Below is a small trained network, with its code and all its weights. Each question gives an input and a class and asks what happens when units are switched off, that is, made to give their printed mean instead of their output.

import numpy as np


def w(rows, s, z=0):
    codes = np.array(rows[::2]) - 128.0
    scale = np.full(codes.shape[1], s)
    scale[-1] = z or s
    return codes * scale


def norm(h):
    return h / np.sqrt((h * h).mean(-1, keepdims=True) + 1e-5)


def f(y):
    return np.maximum(y, 0)


def log_softmax(a):
    a = a - a.max(-1, keepdims=True)
    return a - np.log(np.exp(a).sum(-1, keepdims=True))


def net(x, mask):
    res = np.array(x, float).reshape(1, 4) / 4 @ E
    u = 0
    for l in range(4):
        y = f(norm(res) @ A[l][:, :-1].T + A[l][:, -1])
        res = res + np.where(mask[u : u + 5], y, B[l][:, -1]) @ B[l][:, :-1]
        u += 5
    return log_softmax(norm(res)[-1] @ U[:, :-1].T + U[:, -1])


A, B = {}, {}
E = w([
[254,208,43,44,21,91,187,161,211],'x0',
[239,203,179,194,32,17,220,230,79],'x1',
[81,141,91,195,110,240,213,186,221],'x2',
[136,122,124,137,135,124,117,136,140],'x3',
],0.0048)
A[0] = w([
[63,78,80,125,156,159,127,92,131,77],'L0N1',
[93,102,141,205,81,171,149,169,137,4],'L0N2',
[2,85,178,181,140,138,67,118,106,177],'L0N3',
[89,138,134,181,114,209,195,164,189,145],'L0N4',
[134,127,230,215,144,97,163,167,90,91],'L0N5',
],0.006,0.0034)
B[0] = w([
[87,184,43,176,58,128,78,134,165,193],'L0N1',
[210,214,255,98,169,154,208,140,24,157],'L0N2',
[161,140,66,212,78,48,173,185,46,255],'L0N3',
[198,158,69,29,197,245,217,182,143,228],'L0N4',
[148,70,217,23,220,179,167,131,156,210],'L0N5',
],0.0054,0.006)
A[1] = w([
[96,78,127,52,103,81,144,132,115,1],'L1N1',
[106,147,31,169,36,64,107,119,89,83],'L1N2',
[111,175,139,61,134,71,22,3,202,24],'L1N3',
[147,197,34,20,99,122,98,35,204,63],'L1N4',
[75,165,172,225,117,146,181,121,192,169],'L1N5',
],0.0054,0.0024)
B[1] = w([
[161,105,74,193,164,124,185,189,145,140],'L1N1',
[206,109,115,104,206,106,64,101,66,203],'L1N2',
[155,153,161,169,245,132,227,254,54,171],'L1N3',
[207,104,228,137,152,167,236,127,115,252],'L1N4',
[182,227,113,71,135,125,190,185,132,160],'L1N5',
],0.0063,0.0047)
A[2] = w([
[194,92,93,85,136,158,79,110,171,64],'L2N1',
[127,93,191,168,150,82,82,120,74,154],'L2N2',
[215,245,105,63,37,140,163,164,150,170],'L2N3',
[170,174,158,79,119,66,150,156,134,148],'L2N4',
[78,2,226,89,125,90,131,116,123,3],'L2N5',
],0.0067,0.002)
B[2] = w([
[162,108,174,92,187,163,162,123,111,142],'L2N1',
[95,152,167,54,36,132,134,73,253,182],'L2N2',
[87,91,79,149,176,159,65,82,121,255],'L2N3',
[43,145,168,167,98,87,126,156,62,207],'L2N4',
[130,201,120,168,2,146,119,198,234,149],'L2N5',
],0.0074,0.0094)
A[3] = w([
[82,168,2,176,140,173,128,187,106,41],'L3N1',
[111,173,179,96,135,209,177,162,148,102],'L3N2',
[125,124,117,152,128,16,59,78,41,8],'L3N3',
[101,75,102,76,115,167,123,9,233,108],'L3N4',
[106,157,64,123,126,168,162,132,147,110],'L3N5',
],0.0079,0.0018)
B[3] = w([
[91,160,254,104,43,38,122,174,141,254],'L3N1',
[143,79,91,125,157,122,60,69,115,243],'L3N2',
[129,84,39,132,159,207,89,77,225,246],'L3N3',
[170,103,65,126,174,120,96,85,149,179],'L3N4',
[89,125,132,193,37,17,83,95,136,206],'L3N5',
],0.008,0.0067)
U = w([
[132,82,6,115,136,182,65,43,206,8],'0',
[72,175,168,134,13,75,119,184,146,206],'1',
[181,133,151,103,205,211,212,168,7,169],'2',
],0.012,0.0013)

Each question gives the input, the list of numbers given to net, and the class t.
The units are the neurons (one row each of A and B). Each row of codes is followed by its name. A weight is (code - 128) times the scale printed after its matrix; where a second scale follows, it is the last column's (A, B and U).
mask holds one flag per neuron, layer by layer. A switched-off neuron (its flag False) gives its mean, the last column of its row in B, instead of its output. The means were averaged over made-up inputs and are rounded, as every weight is.
A unit's drop is (log p(t) with every unit on - log p(t) with that unit switched off) / (log p(t) with every unit on - log p(t) with every unit switched off).
most important unit: the unit with the biggest drop
k most important neurons: the k neurons with the biggest drops, biggest first
k most important neurons of layer l: the k neurons of layer l with the biggest drops, biggest first
drop of u: that unit's drop, to one decimal
input [3,-1,-3,3], class 2: most important unit => L0N3
input [-4,1,5,2], class 2: 3 most important neurons of layer 0 => (L0N2, L0N5, L0N4)
input [1,2,-7,3], class 0: 4 most important neurons => (L3N3, L3N1, L1N4, L0N5)
input [-5,1,-2,-4], class 1: 3 most important neurons => (L0N5, L2N3, L2N2)
input [8,2,-2,-4], class 0: 2 most important neurons => (L2N3, L0N4)
input [1,0,-7,2], class 2: 3 most important neurons => (L0N3, L1N3, L2N3)
input [-4,-5,1,-8], class 1: 2 most important neurons => (L3N1, L2N3)
input [8,-2,-7,0], class 2: 2 most important neurons => (L1N4, L0N3)
input [-5,-6,1,2], class 1: 2 most important neurons => (L3N1, L2N3)
input [7,0,-6,0], class 2: 3 most important neurons => (L0N3, L1N4, L1N3)
input [-1,7,7,5], class 2: 2 most important neurons => (L0N2, L0N5)
input [6,4,-1,7], class 0: 2 most important neurons => (L3N3, L0N4)
input [7,-7,-1,-7], class 2: 2 most important neurons => (L1N4, L1N3)
input [3,2,-6,7], class 0: most important unit => L3N3
input [-3,-6,2,4], class 1: drop of L3N1 => 0.2
input [-4,6,3,-8], class 2: drop of L2N4 => 0.0
input [-3,-4,8,6], class 1: drop of L3N1 => 0.3
input [-6,-8,7,-4], class 1: drop of L3N1 => 0.1
